Below are the code and all the weights of a small trained network. Each question names an input and a target symbol and asks about switching units off, where a switched-off unit gives its printed mean instead of its output.

import numpy as np


def w(rows, s, z=0):
    codes = np.array(rows[::2]) - 128.0
    scale = np.full(codes.shape[1], s)
    scale[-1] = z or s
    return codes * scale


def f(y):
    return y / 2 * (1 + np.tanh(0.7978845608 * (y + 0.044715 * y**3)))


def softmax(a):
    e = np.exp(a - a.max(-1, keepdims=True))
    return e / e.sum(-1, keepdims=True)


def log_softmax(a):
    a = a - a.max(-1, keepdims=True)
    return a - np.log(np.exp(a).sum(-1, keepdims=True))


def net(x, mask):
    ids = ['αβγεηλμξπστφψω'.index(c) for c in x.split()]
    T = len(ids)
    res = E[ids] + P[:T]
    r = res
    for j in range(3):
        rows = slice(2 * j, 2 * j + 2)
        q, k, v = (r @ M[0][rows].T for M in (Q, K, V))
        z = softmax(np.where(np.tri(T) > 0, q @ k.T / 2**0.5, -1e9)) @ v
        o = O[0][rows]
        res = res + np.where(mask[j], z, o[:, -1]) @ o[:, :-1]
    y = f(res @ A[0][:, :-1].T + A[0][:, -1])
    res = res + np.where(mask[3:11], y, B[0][:, -1]) @ B[0][:, :-1]
    return log_softmax(res[-1] @ U[:, :-1].T + U[:, -1])


Q, K, V, O, A, B = {}, {}, {}, {}, {}, {}
E = w([
[73,197,135,103],'α',
[122,47,155,123],'β',
[120,43,173,125],'γ',
[25,181,52,133],'ε',
[8,137,127,118],'η',
[125,50,139,108],'λ',
[128,57,111,101],'μ',
[154,217,157,35],'ξ',
[85,125,245,33],'π',
[9,78,202,72],'σ',
[123,50,157,114],'τ',
[120,57,160,131],'φ',
[140,62,81,93],'ψ',
[123,54,142,118],'ω',
],0.012)
P = w([
[136,77,174,220],'0',
[123,102,159,186],'1',
[110,110,144,163],'2',
[105,116,135,139],'3',
[98,122,127,121],'4',
[89,126,120,106],'5',
[82,130,111,91],'6',
[76,140,104,74],'7',
[69,147,98,61],'8',
[64,148,86,44],'9',
[59,154,85,33],'10',
[50,159,76,19],'11',
[45,163,70,8],'12',
[38,170,68,2],'13',
],0.0073)
Q[0] = w([
[1,54,137,28],'H0',
[170,172,99,239],'H0',
[63,150,123,101],'H1',
[110,132,147,98],'H1',
[117,150,106,164],'H2',
[157,175,124,134],'H2',
],0.053)
K[0] = w([
[5,198,126,52],'H0',
[171,42,100,213],'H0',
[114,101,23,177],'H1',
[189,147,117,188],'H1',
[112,78,84,160],'H2',
[233,102,125,156],'H2',
],0.027)
V[0] = w([
[4,113,126,202],'H0',
[160,146,3,162],'H0',
[166,158,137,150],'H1',
[145,101,94,155],'H1',
[93,246,187,150],'H2',
[128,132,126,129],'H2',
],0.016)
O[0] = w([
[11,172,105,108,240],'H0',
[140,109,9,188,2],'H0',
[129,166,133,148,65],'H1',
[137,121,89,107,153],'H1',
[175,43,98,70,187],'H2',
[129,129,125,129,125],'H2',
],0.013,0.0085)
A[0] = w([
[166,165,79,57,40],'N0',
[132,28,113,158,253],'N1',
[146,44,111,154,101],'N2',
[104,107,153,96,60],'N3',
[85,95,65,228,124],'N4',
[38,35,123,222,143],'N5',
[137,254,87,108,116],'N6',
[232,213,166,197,178],'N7',
],0.0095,0.0063)
B[0] = w([
[183,137,72,145,143],'N0',
[102,228,189,39,225],'N1',
[75,134,131,222,171],'N2',
[150,88,99,161,254],'N3',
[123,255,170,143,204],'N4',
[71,47,97,154,246],'N5',
[151,73,148,57,172],'N6',
[41,179,217,114,152],'N7',
],0.016,0.008)
U = w([
[87,144,178,101,170],'α',
[152,165,87,32,230],'β',
[155,136,121,169,118],'γ',
[99,222,74,96,2],'ε',
[160,162,109,181,175],'η',
[198,254,157,84,87],'λ',
[199,64,154,103,69],'μ',
[147,142,126,156,83],'ξ',
[152,64,33,112,108],'π',
[148,139,123,158,84],'σ',
[163,234,123,203,151],'τ',
[149,144,129,158,92],'φ',
[147,144,130,145,68],'ψ',
[151,137,126,168,117],'ω',
],0.0064,0.0094)

Each question gives the input, a string of symbols that net reads in full, and the target symbol t.
The units are the heads (2 rows each of Q, K, V and O) and the neurons (one row each of A and B). Each row of codes is followed by its name. A weight is (code - 128) times the scale printed after its matrix; where a second scale follows, it is the last column's (O, A, B and U).
mask holds one flag per unit, heads first, then neurons. A switched-off unit (its flag False) gives its mean, the last column of its rows in O or B, instead of its output. The means were averaged over made-up inputs and are rounded, as every weight is.
A unit's drop is (log p(t) with every unit on - log p(t) with that unit switched off) / (log p(t) with every unit on - log p(t) with every unit switched off).
The circuit of an input: a set's keep is (log p(t) with only the set's units on - log p(t) with every unit switched off) / (log p(t) with every unit on - log p(t) with every unit switched off). Starting from all 11 units, units are removed one at a time, each time the one whose removal leaves the highest keep (on an exact tie, the one counted first), for as long as the keep stays at least 0.8.
circuit, biggest first: the units of the circuit, biggest drop first
most important unit: the unit with the biggest drop
top k neurons: the k neurons with the biggest drops, biggest first
heads that matter: for each layer, one digit per head in row order, 1 if its drop is at least 0.15 and else 0, layers parted by /
drop when u is switched off: that unit's drop, to one decimal
input ψ ξ η β β, target π: circuit, biggest first => (H0; N1; N4; N5)
input ψ ω λ ξ ε π τ ψ μ η ξ ε ω, target ε: heads that matter => 100
input φ ω η φ, target π: circuit, biggest first => (H0; N1; N4; N5)
input ψ ε ψ ω ω γ φ σ η η ψ σ ξ ω, target λ: circuit, biggest first => (H0; N1)
input φ ω α ξ μ μ, target λ: heads that matter => 100
input ξ ψ γ μ σ λ ξ φ ε β, target ε: circuit, biggest first => (H0; N4)
input σ τ ψ ε ψ ξ ω λ λ ω, target λ: circuit, biggest first => (N1; H0)
input ψ ξ ξ η ψ μ τ μ ψ ψ μ μ τ, target π: top 3 neurons => (N1; N4; N3)
input π β η ξ φ, target λ: circuit, biggest first => (H0; N1)
input ω λ σ μ ψ φ ω ψ η τ λ, target π: circuit, biggest first => (H0; N1; N4; N7)
input ξ ψ μ φ ξ ψ ω τ τ, target λ: circuit, biggest first => (N1; H0)
input ξ π τ, target μ: most important unit => H0
input ξ τ τ, target λ: top 2 neurons => (N1; N5)
input ξ λ φ ψ λ π μ π ξ ξ μ φ η ψ, target π: circuit, biggest first => (H0; N1; N4)
input σ ξ λ γ α ψ τ λ ε, target ε: most important unit => N4
input α τ α ε γ, target ε: top 3 neurons => (N4; N1; N6)
input π μ ψ β τ ψ π μ φ, target μ: drop when H0 is switched off => 0.8
input β ω π μ η η η φ β τ, target π: drop when H0 is switched off => 0.9
input ψ μ ψ ψ α ξ, target λ: drop when N4 is switched off => -0.3
input ψ γ ψ λ φ ψ ψ γ φ π γ γ, target μ: drop when N1 is switched off => 0.2
